Below are the code and all the weights of a small trained network. Each question names an input and a target symbol and asks about switching units off, where a switched-off unit gives its printed mean instead of its output.

import numpy as np


def w(rows, s, z=0):
    codes = np.array(rows[::2]) - 128.0
    scale = np.full(codes.shape[1], s)
    scale[-1] = z or s
    return codes * scale


def norm(h):
    return h / np.sqrt((h * h).mean(-1, keepdims=True) + 1e-5)


def f(y):
    return np.maximum(y, 0)


def softmax(a):
    e = np.exp(a - a.max(-1, keepdims=True))
    return e / e.sum(-1, keepdims=True)


def log_softmax(a):
    a = a - a.max(-1, keepdims=True)
    return a - np.log(np.exp(a).sum(-1, keepdims=True))


def net(x, mask):
    ids = ['γζηστφψ'.index(c) for c in x.split()]
    T = len(ids)
    res = E[ids] + P[:T]
    q, k, v = (norm(res) @ M[0].T for M in (Q, K, V))
    z = softmax(np.where(np.tri(T) > 0, q @ k.T / 3**0.5, -1e9)) @ v
    res = res + np.where(mask[0], z, O[0][:, -1]) @ O[0][:, :-1]
    y = f(norm(res) @ A[0][:, :-1].T + A[0][:, -1])
    res = res + np.where(mask[1:9], y, B[0][:, -1]) @ B[0][:, :-1]
    return log_softmax(norm(res)[-1] @ U[:, :-1].T + U[:, -1])


Q, K, V, O, A, B = {}, {}, {}, {}, {}, {}
E = w([
[122,117,101,62,123,42],'γ',
[94,92,150,148,143,126],'ζ',
[118,78,184,173,122,129],'η',
[90,249,75,210,83,100],'σ',
[157,73,118,179,44,68],'τ',
[21,208,55,129,141,41],'φ',
[109,149,62,123,181,49],'ψ',
],0.017)
P = w([
[65,134,2,10,145,157],'0',
[48,117,125,90,138,108],'1',
[87,109,130,113,167,104],'2',
[114,107,137,123,185,104],'3',
[117,116,160,151,174,133],'4',
[138,114,156,158,198,135],'5',
[166,106,162,132,221,134],'6',
[159,135,192,168,138,138],'7',
[164,140,194,167,145,146],'8',
[170,116,176,143,208,158],'9',
],0.0077)
Q[0] = w([
[212,151,120,41,116,254],'H1',
[181,230,151,147,226,181],'H1',
[122,143,142,10,189,85],'H1',
],0.006)
K[0] = w([
[143,131,229,127,111,144],'H1',
[48,164,116,254,218,89],'H1',
[129,132,137,65,200,100],'H1',
],0.0074)
V[0] = w([
[133,61,140,190,78,128],'H1',
[107,32,110,90,167,138],'H1',
[1,111,114,203,176,173],'H1',
],0.0085)
O[0] = w([
[253,70,2,98,118,103,76],'H1',
[110,207,89,77,78,199,115],'H1',
[144,65,169,98,73,155,254],'H1',
],0.0079,0.0053)
A[0] = w([
[105,123,171,125,126,232,70],'N1',
[102,164,64,172,151,138,131],'N2',
[102,6,211,115,131,70,84],'N3',
[91,173,201,149,147,108,227],'N4',
[120,146,173,138,36,139,127],'N5',
[130,151,125,108,123,172,25],'N6',
[154,65,139,120,103,52,214],'N7',
[169,92,118,179,111,116,255],'N8',
],0.014,0.0017)
B[0] = w([
[214,253,205,239,236,105,158],'N1',
[46,171,129,42,64,102,193],'N2',
[71,155,86,166,2,183,219],'N3',
[242,93,200,106,149,84,247],'N4',
[110,73,31,56,181,191,176],'N5',
[184,148,129,163,126,123,131],'N6',
[55,167,91,95,178,167,180],'N7',
[182,193,233,94,193,44,178],'N8',
],0.007,0.012)
U = w([
[187,96,209,147,177,2,190],'γ',
[110,168,151,124,179,188,3],'ζ',
[152,116,140,91,103,174,94],'η',
[89,17,159,161,54,118,210],'σ',
[38,143,106,61,64,93,191],'τ',
[117,73,164,137,114,130,24],'φ',
[133,99,183,153,138,134,23],'ψ',
],0.0086,0.0021)

Each question gives the input, a string of symbols that net reads in full, and the target symbol t.
The units are the heads (3 rows each of Q, K, V and O) and the neurons (one row each of A and B). Each row of codes is followed by its name. A weight is (code - 128) times the scale printed after its matrix; where a second scale follows, it is the last column's (O, A, B and U).
mask holds one flag per unit, heads first, then neurons. A switched-off unit (its flag False) gives its mean, the last column of its rows in O or B, instead of its output. The means were averaged over made-up inputs and are rounded, as every weight is.
A unit's drop is (log p(t) with every unit on - log p(t) with that unit switched off) / (log p(t) with every unit on - log p(t) with every unit switched off).
The circuit of an input: a set's keep is (log p(t) with only the set's units on - log p(t) with every unit switched off) / (log p(t) with every unit on - log p(t) with every unit switched off). Starting from all 9 units, units are removed one at a time, each time the one whose removal leaves the highest keep (on an exact tie, the one counted first), for as long as the keep stays at least 0.8.
circuit, biggest first: the units of the circuit, biggest drop first
most important unit: the unit with the biggest drop
k most important neurons: the k neurons with the biggest drops, biggest first
drop of u: that unit's drop, to one decimal
input τ σ ψ ζ, target τ: most important unit => N3
input σ γ ψ φ η η η φ ζ τ, target τ: circuit, biggest first => [N4 N7]
input τ σ ψ η, target τ: circuit, biggest first => [N3 N7]
input ζ γ ζ, target ζ: circuit, biggest first => [H1 N1]
input σ σ σ σ ψ η γ, target τ: 2 most important neurons => [N8 N1]
input η ψ ζ ψ ζ η γ, target τ: 3 most important neurons => [N4 N8 N1]
input τ γ σ γ σ φ ζ σ φ, target γ: 2 most important neurons => [N3 N4]
input τ σ τ γ η ζ, target τ: circuit, biggest first => [H1 N4]
input ψ σ σ σ τ γ σ φ φ, target γ: circuit, biggest first => [N4 N3]
input τ ψ ζ η, target τ: 2 most important neurons => [N3 N4]
input σ φ σ ψ, target τ: 3 most important neurons => [N3 N8 N1]
input ζ ζ ψ ψ ζ, target ζ: 2 most important neurons => [N1 N5]
input σ η ψ η ζ ζ γ τ σ σ, target γ: 3 most important neurons => [N3 N7 N8]
input γ ψ ζ σ ζ σ σ σ, target γ: most important neuron => [N3]
input σ σ γ σ τ σ ζ, target σ: 2 most important neurons => [N3 N2]
input ζ φ ζ ζ ζ η, target ζ: 3 most important neurons => [N1 N5 N4]
input σ ψ σ σ ψ τ ζ, target σ: drop of N1 => -0.4
input γ σ σ γ φ τ, target τ: drop of N8 => 0.1
input ζ ζ τ η, target ζ: drop of N1 => 0.5
input η ζ ζ, target η: most important neuron => [N1]
input τ η τ τ ζ ζ ψ, target τ: drop of N7 => 0.0
